The symbols move the elements like this.
JC ε TM
JC π PJ
JC σ HG
JC ψ LS
JC τ ZC
FF ε BS
FF π LJ
FF σ FP
FF ψ ZZ
FF τ DQ
RC ε SR
RC π SC
RC σ HL
RC ψ FG
RC ξ RP
RC τ DN
MM ε ZD
MM π DM
MM σ BR
MM ψ TZ
MM ξ PP
MM τ CD
MP ε TP
MP π RL
MP σ QF
MP ψ TG
MP τ RR
PJ ε PH
PJ π BB
PJ σ PN
PJ ψ DN
PJ ξ JC
PJ τ FG
ZL ε QF
ZL π DG
ZL σ NL
ZL ψ NJ
ZL τ DS
SD ε NJ
SD π FL
SD σ FF
SD ψ JP
SD τ QF
SC ε HC
SC σ HN
SC ψ MR
SC ξ RC
SC τ PB
NJ ε SD
NJ π LC
NJ σ BS
NJ ψ PF
NJ τ ZL
RP ε FP
RP π RC
RP σ FS
RP ψ ZC
RP τ LS
RZ ε PM
RZ σ PB
RZ ψ CF
RZ ξ HS
RZ τ RH
ZC ε HM
ZC π FG
ZC σ SG
ZC ψ JC
ZC τ RP
CT ε LB
CT σ GB
CT ψ ZG
CT ξ PZ
CT τ JT
HQ ε JT
HQ σ ZN
HQ ψ LB
HQ ξ NM
HQ τ NB
HM ε ZC
HM π BT
HM σ PP
HM ψ TM
HM τ FP
TL ε NR
TL π FT
TL σ BT
TL ψ GH
TL ξ ZZ
TL τ LJ
RL ε RQ
RL π GQ
RL σ RD
RL ψ CD
RL ξ MP
RL τ TZ
SR ε RC
SR π HC
SR σ CD
SR ψ BT
SR ξ FP
SR τ GG
FT ε ZN
FT σ GM
FT ψ GB
FT ξ TL
FT τ MH
GH ε MB
GH π GB
GH σ PH
GH ψ DJ
GH ξ RN
GH τ TL
TG ε FS
TG π CD
TG σ SD
TG ψ PP
TG τ MP
CG ε RF
CG σ LB
CG ψ MD
CG ξ PN
CG τ JQ
JP ε PF
JP π BR
JP σ ZZ
JP ψ QG
JP τ SD
LS ε PR
LS π DN
LS σ TP
LS ψ RP
LS τ JC
MH ε CF
MH σ HC
MH ψ FT
MH ξ LJ
MH τ PM
BP ε LJ
BP π CF
BP σ RC
BP ψ NR
BP ξ BS
BP τ HS
PN ε TZ
PN π CG
PN σ SZ
PN ψ RQ
PN ξ HG
PN τ ZD
SQ ε NB
SQ σ MH
SQ ψ JT
SQ ξ FL
SQ τ ZG
DJ ε HS
DJ π PM
DJ σ GG
DJ ψ LJ
DJ ξ DQ
DJ τ GH
GB ε RH
GB σ LP
GB ψ PM
GB ξ GH
GB τ FT
PH ε PJ
PH π LP
PH σ TZ
PH ψ GG
PH ξ TM
PH τ BT
LJ ε BP
LJ π MH
LJ σ SR
LJ ψ TL
LJ ξ FF
LJ τ DJ
DG ε RD
DG π GL
DG σ HS
DG ψ LC
DG ξ ZL
DG τ SZ
PF ε JP
PF π NM
PF σ SL
PF ψ DS
PF τ NJ
NM ε BR
NM π HQ
NM σ NR
NM ψ SZ
NM ξ PF
NM τ LC
FG ε BT
FG π MR
FG σ ZD
FG ψ PJ
FG ξ ZC
FG τ RC
GQ ε MD
GQ σ ZG
GQ ψ GP
GQ ξ RL
GQ τ RF
MD ε GQ
MD σ GL
MD ψ HN
MD ξ RQ
MD τ CG
LB ε CT
LB σ RH
LB ψ GL
LB ξ SZ
LB τ HQ
DS ε QG
DS π SZ
DS σ MC
DS ψ ZL
DS τ PF
BS ε FF
BS π BP
BS σ RP
BS ψ SL
BS τ NL
NB ε SQ
NB σ CF
NB ψ HQ
NB ξ LC
NB τ GL
MC ε RN
MC π MB
MC σ JC
MC ψ NL
MC τ SL
RH ε GB
RH σ BB
RH ψ RZ
RH ξ MB
RH τ ZN
TP ε MP
TP π RQ
TP σ ZL
TP ψ FS
TP τ HG
NR ε TL
NR π ZN
NR σ FG
NR ψ MB
NR ξ SL
NR τ BP
QG ε DS
QG π PZ
QG σ RN
QG ψ QF
QG τ JP
RR ε HG
RR π TZ
RR σ QG
RR ψ MP
RR τ PP
ZD ε MM
ZD π JQ
ZD σ NM
ZD ψ PN
ZD ξ SG
ZD τ HL
QF ε ZL
QF π RD
QF σ DQ
QF ψ SD
QF τ QG
HS ε DJ
HS π RZ
HS σ DN
HS ψ BP
HS ξ NL
HS τ MB
PZ ε SZ
PZ π CT
PZ σ GH
PZ ψ RD
PZ ξ QG
PZ τ BR
ZN ε FT
ZN σ MR
ZN ψ RH
ZN ξ NR
ZN τ CF
TZ ε PN
TZ π RF
TZ σ PZ
TZ ψ RL
TZ ξ RR
TZ τ MM
MR ε GM
MR σ JQ
MR ψ BB
MR ξ FG
MR τ SC
NL ε DQ
NL π HS
NL σ LS
NL ψ BS
NL τ MC
FL ε LC
FL π SQ
FL σ LJ
FL ψ BR
FL ξ SD
FL τ RD
RD ε DG
RD π ZG
RD σ DJ
RD ψ FL
RD ξ QF
RD τ PZ
ZG ε GL
ZG σ PM
ZG ψ SQ
ZG ξ RD
ZG τ CT
ZZ ε SL
ZZ π TL
ZZ σ HM
ZZ ψ RN
ZZ τ FF
BR ε NM
BR π JT
BR σ TL
BR ψ PZ
BR ξ JP
BR τ FL
RF ε CG
RF σ CT
RF ψ GQ
RF ξ TZ
RF τ DM
LP ε BB
LP σ RF
LP ψ LL
LP ξ PH
LP τ GM
TM ε JC
TM π PH
TM σ RR
TM ψ PR
TM τ HM
FP ε RP
FP π SR
FP σ TG
FP ψ HM
FP τ PR
PB ε LL
PB σ MD
PB ψ SC
PB ξ DN
PB τ BB
HC ε SC
HC σ GP
HC ψ GM
HC ξ SR
HC τ LL
LL ε PB
LL σ GQ
LL ψ HC
LL ξ GG
LL τ LP
PR ε LS
PR π GG
PR σ MP
PR ψ FP
PR τ TM
DN ε GG
DN π PB
DN σ RQ
DN ψ RC
DN ξ LS
DN τ PJ
HL ε CD
HL π HN
HL σ LC
HL ψ ZD
HL ξ FS
HL τ RQ
LC ε FL
LC π NB
LC σ BP
LC ψ NM
LC ξ NJ
LC τ DG
PP ε SG
PP π MM
PP σ JP
PP ψ RR
PP τ TG
BT ε FG
BT π GM
BT σ MM
BT ψ PH
BT ξ HM
BT τ SR
GP ε HN
GP σ SQ
GP ψ DM
GP ξ CD
GP τ GQ
DM ε JQ
DM σ JT
DM ψ RF
DM ξ MM
DM τ GP
BB ε LP
BB σ CG
BB ψ PB
BB ξ PJ
BB τ MR
GL ε ZG
GL σ RZ
GL ψ NB
GL ξ DG
GL τ LB
GM ε MR
GM σ DM
GM ψ LP
GM ξ BT
GM τ HC
DQ ε NL
DQ π DJ
DQ σ PR
DQ ψ FF
DQ τ RN
FS ε TG
FS π HL
FS σ NJ
FS ψ SG
FS τ TP
MB ε GH
MB π RH
MB σ PJ
MB ψ HS
MB ξ MC
MB τ NR
CD ε HL
CD π GP
CD σ FL
CD ψ MM
CD ξ TG
CD τ RL
SZ ε PZ
SZ π LB
SZ σ MB
SZ ψ DG
SZ ξ DS
SZ τ NM
GG ε DN
GG π LL
GG σ RL
GG ψ SR
GG ξ PR
GG τ PH
PM ε RZ
PM σ LL
PM ψ MH
PM ξ DJ
PM τ GB
SG ε PP
SG π ZD
SG σ PF
SG ψ HG
SG τ FS
CF ε MH
CF σ SC
CF ψ ZN
CF ξ BP
CF τ RZ
JQ ε DM
JQ σ HQ
JQ ψ CG
JQ ξ ZD
JQ τ HN
JT ε HQ
JT σ FT
JT ψ CT
JT ξ BR
JT τ SQ
HG ε RR
HG π PN
HG σ DS
HG ψ TP
HG τ SG
RQ ε RL
RQ π MD
RQ σ DG
RQ ψ HL
RQ ξ TP
RQ τ PN
HN ε GP
HN σ NB
HN ψ JQ
HN ξ HL
HN τ MD
RN ε MC
RN π GH
RN σ TM
RN ψ DQ
RN τ ZZ
SL ε ZZ
SL π NR
SL σ ZC
SL ψ MC
SL τ BS

In the rows, zero is written as 29.

The rows follow the links: the fewer symbols apart two elements are, the more alike their rows tend to be.

Each row is also shifted at random along 4 hidden directions that mean nothing.

Some elements, each with a row of numbers:
MR: 29	31	32	35	37	37	35	18	28	22	28	25	29	35	21	26	20	30	41	29	29	22	28	28	16	32	32	32	38	32	29	26	24	35	26	28	36	25	30	29	23	37	34	41	35	26	25	30	31	28	22	40	36	27	33	25	29	22	31	30	27	35	28	27	21	34	22
FL: 32	28	26	32	29	25	32	33	21	31	26	33	30	28	29	29	28	28	34	32	32	36	27	32	23	29	32	30	27	33	31	24	30	25	34	29	31	27	31	15	26	33	30	29	32	31	28	31	29	26	29	28	32	30	24	29	29	26	27	35	29	32	29	36	35	26	25
GM: 33	31	32	33	32	29	27	30	33	26	29	29	22	26	25	29	32	24	30	30	32	28	32	23	31	31	30	25	32	26	29	36	30	33	34	26	30	32	29	31	32	30	28	29	25	28	27	28	32	29	26	27	26	28	33	32	27	29	28	28	24	35	29	23	26	28	32
ZZ: 30	31	29	34	29	29	33	33	29	24	28	28	31	33	29	31	30	31	35	33	30	27	26	26	29	29	31	33	30	29	26	26	28	30	26	32	29	31	33	30	29	34	31	38	31	29	30	27	24	24	26	32	33	32	29	24	27	31	31	31	28	26	30	31	28	31	27
BT: 29	31	28	31	30	25	28	33	33	32	27	29	26	29	29	30	33	26	30	35	30	30	31	30	30	28	32	29	28	27	30	27	31	23	27	27	28	30	28	25	29	28	24	27	29	28	28	25	32	27	31	26	32	26	27	27	27	23	32	32	29	31	37	29	28	22	34
NB: 30	29	28	28	31	28	31	25	27	29	27	28	35	30	30	26	27	31	27	26	28	33	29	35	26	28	30	30	28	30	33	19	29	24	29	33	32	22	22	27	24	27	30	26	34	27	30	29	28	27	36	34	33	28	27	25	27	24	28	31	31	24	29	32	35	32	30
JT: 32	31	27	32	30	29	28	33	32	28	29	30	29	32	30	29	33	30	28	28	31	33	31	28	32	27	26	33	31	28	33	30	30	32	30	34	32	27	26	32	28	23	28	30	28	27	29	25	31	28	28	31	26	30	30	25	27	28	29	29	34	23	30	33	27	29	34
JC: 22	26	32	29	31	31	29	31	27	27	29	29	28	23	26	31	30	29	30	27	32	25	32	26	30	32	32	22	27	29	28	36	32	28	34	25	29	32	36	23	32	27	29	31	28	33	33	30	28	35	29	17	30	30	31	37	32	31	22	32	25	40	29	21	28	32	26
NR: 28	29	26	27	28	30	30	30	27	38	29	25	27	23	30	30	36	32	25	31	27	26	33	31	38	31	33	22	27	25	35	29	31	29	30	30	25	28	23	25	26	27	28	23	32	27	29	26	28	28	33	24	28	31	29	30	26	25	31	32	27	34	36	25	29	28	35
QG: 30	30	28	26	25	30	28	29	37	32	29	28	32	35	36	32	31	33	24	32	24	32	27	28	38	27	20	36	29	27	31	25	26	30	18	34	25	31	24	46	31	24	28	29	31	27	27	27	22	22	30	37	26	30	26	16	31	31	39	23	37	11	32	29	26	27	33
ZD: 25	27	27	27	33	29	33	28	25	30	26	28	32	31	25	28	26	30	33	26	31	28	33	29	25	31	29	32	29	32	32	27	31	28	30	27	33	28	31	21	28	30	34	31	29	31	29	28	33	33	27	26	35	27	25	32	28	27	27	28	29	36	30	31	28	29	23
PB: 30	30	32	28	34	29	26	26	30	25	32	25	32	30	27	27	30	27	28	27	29	29	28	31	25	28	32	27	31	28	27	28	28	30	30	27	26	28	28	32	32	28	28	26	29	30	32	29	30	33	31	28	28	28	30	32	30	27	26	26	29	29	25	28	30	32	28
LC: 26	29	26	28	27	31	33	21	24	33	27	27	29	27	29	25	24	29	31	32	26	28	32	32	27	33	29	30	29	34	34	28	28	30	27	31	34	27	24	26	20	33	27	29	31	28	23	31	29	26	29	34	33	30	29	28	31	24	32	31	29	33	29	31	29	32	29
HG: 24	26	30	28	29	31	31	29	28	30	29	31	30	29	26	31	26	32	29	27	29	25	31	28	29	33	28	27	29	32	28	27	30	28	30	27	29	30	28	26	31	27	31	29	28	30	28	29	29	28	34	26	32	24	30	31	33	31	27	32	32	33	31	24	26	30	24
MM: 33	29	28	28	26	31	31	29	29	39	28	30	20	22	25	31	31	25	27	34	28	28	36	29	33	35	29	22	30	27	33	37	32	27	33	26	30	33	24	23	29	29	24	24	28	28	23	30	32	22	28	24	29	24	30	35	30	22	36	36	29	42	37	25	24	24	34
GG: 34	29	28	27	32	21	26	31	30	29	31	28	33	34	30	29	31	29	29	31	28	34	25	31	29	23	30	31	25	26	25	22	30	22	25	27	26	30	31	33	31	29	27	24	33	31	32	28	29	31	29	31	29	28	20	25	29	27	33	26	31	19	30	35	34	24	29
LL: 32	29	33	30	30	23	25	32	31	23	29	30	34	33	29	28	30	27	29	28	32	35	25	29	25	24	29	34	29	28	23	21	28	26	30	31	26	29	32	32	32	29	29	28	30	29	35	28	30	34	29	30	27	30	26	29	28	29	25	25	30	20	25	35	32	27	27
SZ: 28	30	27	27	23	36	29	27	29	36	32	26	27	25	32	30	33	32	27	26	26	25	33	29	36	32	24	26	29	25	35	38	30	34	28	30	28	28	23	35	29	28	27	28	26	30	24	27	26	28	28	28	25	29	31	30	32	33	29	23	31	30	30	26	27	32	30
DQ: 29	29	31	25	25	27	29	33	30	32	30	31	29	26	31	30	31	27	28	33	28	31	25	29	32	28	29	26	26	26	23	28	31	26	28	31	28	32	29	29	30	30	28	26	29	28	29	31	25	23	32	29	28	33	30	29	30	31	31	32	29	27	31	27	32	25	31
FS: 25	26	27	23	25	30	22	28	31	30	30	29	28	30	31	25	28	30	19	25	28	28	32	28	36	25	24	28	27	31	31	29	31	33	25	26	29	30	28	35	30	25	33	25	23	28	30	32	29	31	30	28	30	28	30	29	27	31	29	25	30	24	28	28	26	28	35
CT: 35	30	28	36	29	27	29	38	29	25	28	32	33	29	30	31	33	30	29	25	37	34	30	28	28	24	27	34	29	30	26	29	29	31	36	33	27	29	32	27	34	26	33	33	23	33	31	28	30	33	28	26	25	33	26	31	30	37	20	24	33	25	25	31	30	30	24
FP: 29	29	30	31	27	27	25	33	32	27	29	32	21	25	28	28	28	23	25	31	30	27	27	25	31	29	29	24	28	28	26	37	31	32	31	25	30	33	33	29	31	30	29	28	25	28	32	32	30	27	25	25	30	31	34	35	27	29	29	33	25	35	32	26	30	28	31
PJ: 28	28	30	30	34	26	30	25	28	28	28	26	35	33	26	29	29	30	33	25	31	24	30	31	24	30	28	34	29	27	28	24	29	26	29	26	27	27	35	25	32	32	33	30	32	32	31	23	30	37	27	26	32	29	25	28	29	29	26	25	28	32	27	31	31	28	22
CF: 29	27	30	28	31	25	26	33	27	26	28	27	33	27	31	27	33	30	25	25	31	34	29	32	29	22	34	30	26	28	29	25	31	28	32	28	25	26	29	27	28	24	28	23	28	29	35	28	29	35	34	26	27	32	29	31	23	27	22	29	28	26	27	29	34	32	33
RD: 36	30	25	30	25	30	32	26	25	32	30	32	23	24	26	30	25	26	34	33	28	26	29	30	23	37	27	24	31	31	27	37	27	30	30	30	32	30	29	24	27	37	25	33	27	32	20	32	29	23	24	32	29	29	30	35	33	28	31	34	28	40	27	30	29	30	25
NL: 26	26	30	24	28	26	29	33	27	28	28	30	32	26	32	30	31	32	24	28	28	32	25	32	30	27	32	26	23	27	27	25	31	27	31	31	25	30	30	26	29	25	30	23	29	27	36	30	24	29	37	22	28	31	26	28	27	32	24	30	28	26	28	27	37	31	31
TG: 28	29	26	26	26	27	27	26	34	29	30	29	26	36	33	27	23	28	24	32	24	30	30	26	32	28	24	34	33	30	30	25	25	31	19	28	31	30	26	41	27	30	30	30	30	25	25	32	29	22	26	39	31	27	31	21	28	29	42	29	32	19	30	32	23	26	33
MP: 29	29	28	23	22	27	22	36	33	29	32	33	26	28	34	29	35	27	17	26	30	32	29	24	40	23	21	25	26	26	28	37	29	33	27	29	22	32	30	38	36	22	29	21	21	29	32	32	29	30	30	23	23	31	29	30	31	36	29	24	31	18	30	26	30	26	35
SC: 29	29	31	26	32	31	26	21	32	27	30	25	29	29	28	24	26	27	29	28	26	27	27	30	28	31	34	28	31	27	30	27	30	33	27	26	30	26	25	33	26	30	30	26	31	25	29	32	32	31	29	35	31	28	35	28	28	24	33	30	26	32	27	25	28	29	31

From each start, follow one symbol. Which element do you reach?
Answer with the element's name.
28	27	29	29	27	32	30	24	30	32	32	24	30	27	30	30	31	31	30	28	26	21	29	30	31	30	27	26	27	24	31	29	28	32	27	30	25	28	25	36	27	28	29	28	31	28	28	26	26	31	28	28	26	29	29	27	29	30	33	22	29	29	29	29	30	31	28
π
RH
24	27	31	25	34	27	29	31	32	30	27	26	34	34	31	28	28	31	27	28	27	28	29	28	33	26	31	31	27	28	30	19	31	26	25	28	27	29	30	29	29	24	32	27	32	26	34	27	28	30	33	29	34	29	25	23	27	27	31	31	30	25	35	30	28	28	31
π
FG
27	28	27	24	28	25	26	29	27	32	28	25	31	29	36	25	34	31	25	26	27	31	30	34	32	25	31	30	25	26	32	27	30	30	28	30	25	26	28	31	25	27	30	23	31	29	33	27	28	32	35	27	28	33	26	26	22	26	29	25	28	24	27	30	36	30	33
σ
RC
30	30	30	31	32	25	27	32	32	32	28	29	29	29	28	34	32	29	33	32	31	28	28	29	29	28	28	30	29	26	28	27	29	28	29	29	27	33	33	30	32	30	27	30	29	32	28	24	29	30	25	27	28	28	25	29	29	30	32	28	28	28	31	33	30	25	27
σ
TZ
33	34	29	30	26	31	30	26	29	32	32	33	26	25	28	30	24	26	28	34	26	33	29	31	29	34	32	27	31	31	32	27	27	26	29	33	34	26	19	28	22	31	23	26	32	23	23	34	30	20	32	36	31	25	32	29	31	22	36	37	30	31	31	29	29	29	35
ε
NB
24	25	33	26	32	27	30	30	26	27	29	30	36	30	28	30	28	32	28	27	29	30	24	32	25	29	34	28	24	32	24	20	31	21	29	27	25	30	32	22	28	26	30	25	33	29	37	32	25	31	35	24	33	28	24	29	31	29	27	30	27	30	29	30	34	27	26
σ
TP
34	31	32	30	32	27	26	33	34	26	30	29	31	33	29	32	34	28	30	28	32	32	27	28	30	23	30	35	31	26	28	27	30	29	28	29	26	30	29	36	35	27	29	29	28	29	33	25	28	34	27	30	24	29	28	25	30	31	29	21	30	21	30	30	28	27	30
τ
GM
32	30	30	29	29	26	25	32	33	27	31	31	23	27	28	28	33	23	25	30	32	32	28	26	30	27	32	24	32	28	28	35	30	30	34	25	29	31	29	29	31	30	27	26	26	30	29	32	32	32	28	25	27	29	34	33	27	28	28	30	24	33	29	27	29	28	34
ψ
GM
27	28	26	27	33	27	30	24	23	30	27	30	32	29	27	24	25	29	29	29	29	31	30	33	22	33	32	31	26	34	32	24	29	25	30	27	29	28	31	19	25	30	31	26	32	31	27	31	32	32	29	26	37	25	26	29	29	23	29	33	29	32	31	33	31	28	25
ξ
FS
27	27	28	23	31	28	29	23	26	34	29	29	35	32	29	27	27	31	27	28	25	32	29	33	27	32	26	33	26	31	32	20	28	22	25	28	28	27	23	29	27	26	28	20	33	30	27	31	31	31	34	31	31	25	24	27	32	26	34	28	33	26	30	34	31	25	28
ψ
HL
28	30	33	33	40	33	37	19	28	23	28	26	38	40	19	31	17	31	42	30	27	27	26	31	14	32	33	37	34	32	27	15	24	25	24	31	34	26	29	28	25	34	33	37	39	31	26	26	30	29	26	40	37	25	31	24	33	23	31	32	31	33	26	33	27	30	18
σ
CG
33	32	30	31	29	26	33	28	35	31	28	26	32	33	29	32	30	28	31	36	25	34	28	31	32	27	30	33	32	27	32	21	28	24	23	33	28	28	22	35	24	26	24	28	38	23	27	25	27	21	34	41	28	28	29	21	27	23	39	31	31	22	33	32	27	26	36
τ
MH
30	29	30	33	31	32	29	32	31	27	29	26	29	28	31	29	35	30	27	24	33	24	30	28	33	25	32	26	29	25	35	31	32	35	32	31	27	27	29	33	28	27	32	29	28	28	33	27	28	35	29	27	26	34	32	28	23	31	22	24	28	28	29	26	28	34	31
ψ
RH
28	28	30	26	30	28	30	22	26	30	30	25	34	31	31	30	29	33	31	29	26	31	25	35	29	29	31	30	26	29	29	19	28	25	24	31	26	26	23	32	23	30	28	24	36	27	29	28	26	27	34	33	28	29	24	25	29	26	34	26	31	24	27	32	35	29	28
ψ
BP
25	28	29	22	26	33	28	23	30	32	33	31	27	27	29	28	26	30	25	27	22	28	29	28	31	35	25	23	27	30	28	31	29	31	25	27	28	32	28	33	32	27	29	26	27	26	27	32	27	27	31	29	29	25	33	31	32	29	30	29	29	31	29	25	27	30	30
σ
ZL
